Below is a small trained network, with its code and all its weights. Each question gives an input and a class and asks what happens when units are switched off, that is, made to give their printed mean instead of their output.

import numpy as np


def w(rows, s, z=0):
    codes = np.array(rows[::2]) - 128.0
    scale = np.full(codes.shape[1], s)
    scale[-1] = z or s
    return codes * scale


def norm(h):
    return h / np.sqrt((h * h).mean(-1, keepdims=True) + 1e-5)


def f(y):
    return np.maximum(y, 0)


def log_softmax(a):
    a = a - a.max(-1, keepdims=True)
    return a - np.log(np.exp(a).sum(-1, keepdims=True))


def net(x, mask):
    res = np.array(x, float).reshape(1, 5) / 4 @ E
    u = 0
    for l in range(2):
        y = f(norm(res) @ A[l][:, :-1].T + A[l][:, -1])
        res = res + np.where(mask[u : u + 12], y, B[l][:, -1]) @ B[l][:, :-1]
        u += 12
    return log_softmax(norm(res)[-1] @ U[:, :-1].T + U[:, -1])


A, B = {}, {}
E = w([
[80,15,168,254,107],'x0',
[137,194,202,241,198],'x1',
[126,91,54,129,187],'x2',
[142,60,218,9,240],'x3',
[34,172,86,190,184],'x4',
],0.0071)
A[0] = w([
[196,46,162,144,151,93],'0.n0',
[118,157,144,159,14,99],'0.n1',
[164,120,216,186,112,58],'0.n2',
[104,142,5,194,172,74],'0.n3',
[201,6,133,97,93,3],'0.n4',
[151,142,61,142,18,184],'0.n5',
[113,85,118,85,115,98],'0.n6',
[23,65,104,183,101,182],'0.n7',
[104,87,69,92,129,87],'0.n8',
[135,205,123,1,157,103],'0.n9',
[124,148,84,180,145,26],'0.n10',
[62,128,127,101,220,150],'0.n11',
],0.01,0.004)
B[0] = w([
[148,104,155,140,85,183],'0.n0',
[107,130,101,70,62,210],'0.n1',
[178,129,146,159,107,183],'0.n2',
[66,128,163,247,197,202],'0.n3',
[115,75,115,137,111,190],'0.n4',
[140,161,99,181,55,252],'0.n5',
[110,97,85,122,94,168],'0.n6',
[89,157,158,75,156,233],'0.n7',
[163,68,120,147,155,170],'0.n8',
[121,157,109,99,166,254],'0.n9',
[56,134,117,203,136,153],'0.n10',
[121,123,129,102,88,202],'0.n11',
],0.012,0.0063)
A[1] = w([
[158,170,91,187,118,65],'1.n0',
[150,38,190,159,130,129],'1.n1',
[121,120,44,152,140,4],'1.n2',
[137,66,2,115,157,105],'1.n3',
[228,74,175,119,242,96],'1.n4',
[170,210,217,134,145,68],'1.n5',
[74,204,146,138,152,187],'1.n6',
[134,81,179,219,74,160],'1.n7',
[232,127,181,193,144,89],'1.n8',
[124,93,161,148,172,114],'1.n9',
[68,237,150,104,147,117],'1.n10',
[140,197,178,190,121,80],'1.n11',
],0.0092,0.004)
B[1] = w([
[64,3,130,136,192,177],'1.n0',
[191,85,165,118,169,196],'1.n1',
[224,27,3,192,182,142],'1.n2',
[144,118,126,180,162,184],'1.n3',
[183,188,115,203,105,185],'1.n4',
[192,159,160,27,109,174],'1.n5',
[153,73,110,93,161,232],'1.n6',
[194,254,138,108,174,253],'1.n7',
[114,235,249,110,152,168],'1.n8',
[140,118,150,153,115,159],'1.n9',
[98,78,88,90,158,217],'1.n10',
[30,78,165,188,139,196],'1.n11',
],0.0073,0.0057)
U = w([
[129,98,5,154,151,37],'0',
[185,10,129,77,109,112],'1',
[193,176,234,136,146,142],'2',
[38,165,120,231,173,207],'3',
[123,165,88,135,17,248],'4',
[168,186,73,5,227,157],'5',
[116,91,151,139,202,33],'6',
[37,96,123,51,162,3],'7',
],0.016,0.0038)

Each question gives the input, the list of numbers given to net, and the class t.
The units are the neurons (one row each of A and B). Each row of codes is followed by its name. A weight is (code - 128) times the scale printed after its matrix; where a second scale follows, it is the last column's (A, B and U).
mask holds one flag per neuron, layer by layer. A switched-off neuron (its flag False) gives its mean, the last column of its row in B, instead of its output. The means were averaged over made-up inputs and are rounded, as every weight is.
A unit's drop is (log p(t) with every unit on - log p(t) with that unit switched off) / (log p(t) with every unit on - log p(t) with every unit switched off).
The circuit of an input: a set's keep is (log p(t) with only the set's units on - log p(t) with every unit switched off) / (log p(t) with every unit on - log p(t) with every unit switched off). Starting from the 12 units with the biggest drops (on a tie, the unit counted first), units are removed one at a time, each time the one whose removal leaves the highest keep (on an exact tie, the one counted first), for as long as the keep stays at least 0.8.
circuit, biggest first: the units of the circuit, biggest drop first
top k neurons: the k neurons with the biggest drops, biggest first
k most important neurons of layer l: the k neurons of layer l with the biggest drops, biggest first
drop when u is switched off: that unit's drop, to one decimal
input [-7,8,0,-2,-7], class 5: circuit, biggest first : [0.n9, 1.n10]
input [5,-4,6,-2,-1], class 3: circuit, biggest first : [0.n3]
input [-5,8,1,1,2], class 5: circuit, biggest first : [1.n5, 1.n10]
input [3,2,1,3,-8], class 2: 2 most important neurons of layer 0 : [0.n1, 0.n2]
input [6,2,4,4,-8], class 2: top 3 neurons : [1.n7, 1.n8, 0.n1]
input [0,0,-3,0,-2], class 4: 2 most important neurons of layer 0 : [0.n1, 0.n3]
input [-7,-8,-1,-8,4], class 0: 2 most important neurons of layer 1 : [1.n2, 1.n0]
input [4,6,-7,-1,4], class 2: 2 most important neurons of layer 1 : [1.n5, 1.n7]
input [0,6,-3,-3,-1], class 2: 2 most important neurons of layer 0 : [0.n2, 0.n3]
input [4,-1,-6,-1,6], class 7: 3 most important neurons of layer 0 : [0.n7, 0.n1, 0.n5]
input [2,-6,7,-6,3], class 3: drop when 0.n3 is switched off : 0.6
input [1,0,7,8,1], class 1: drop when 1.n7 is switched off : 0.1
input [-1,-5,1,-6,5], class 3: drop when 0.n3 is switched off : 0.9
input [2,-6,8,1,6], class 3: drop when 0.n3 is switched off : 1.0
input [-6,2,3,-5,-1], class 3: circuit, biggest first : [0.n3]
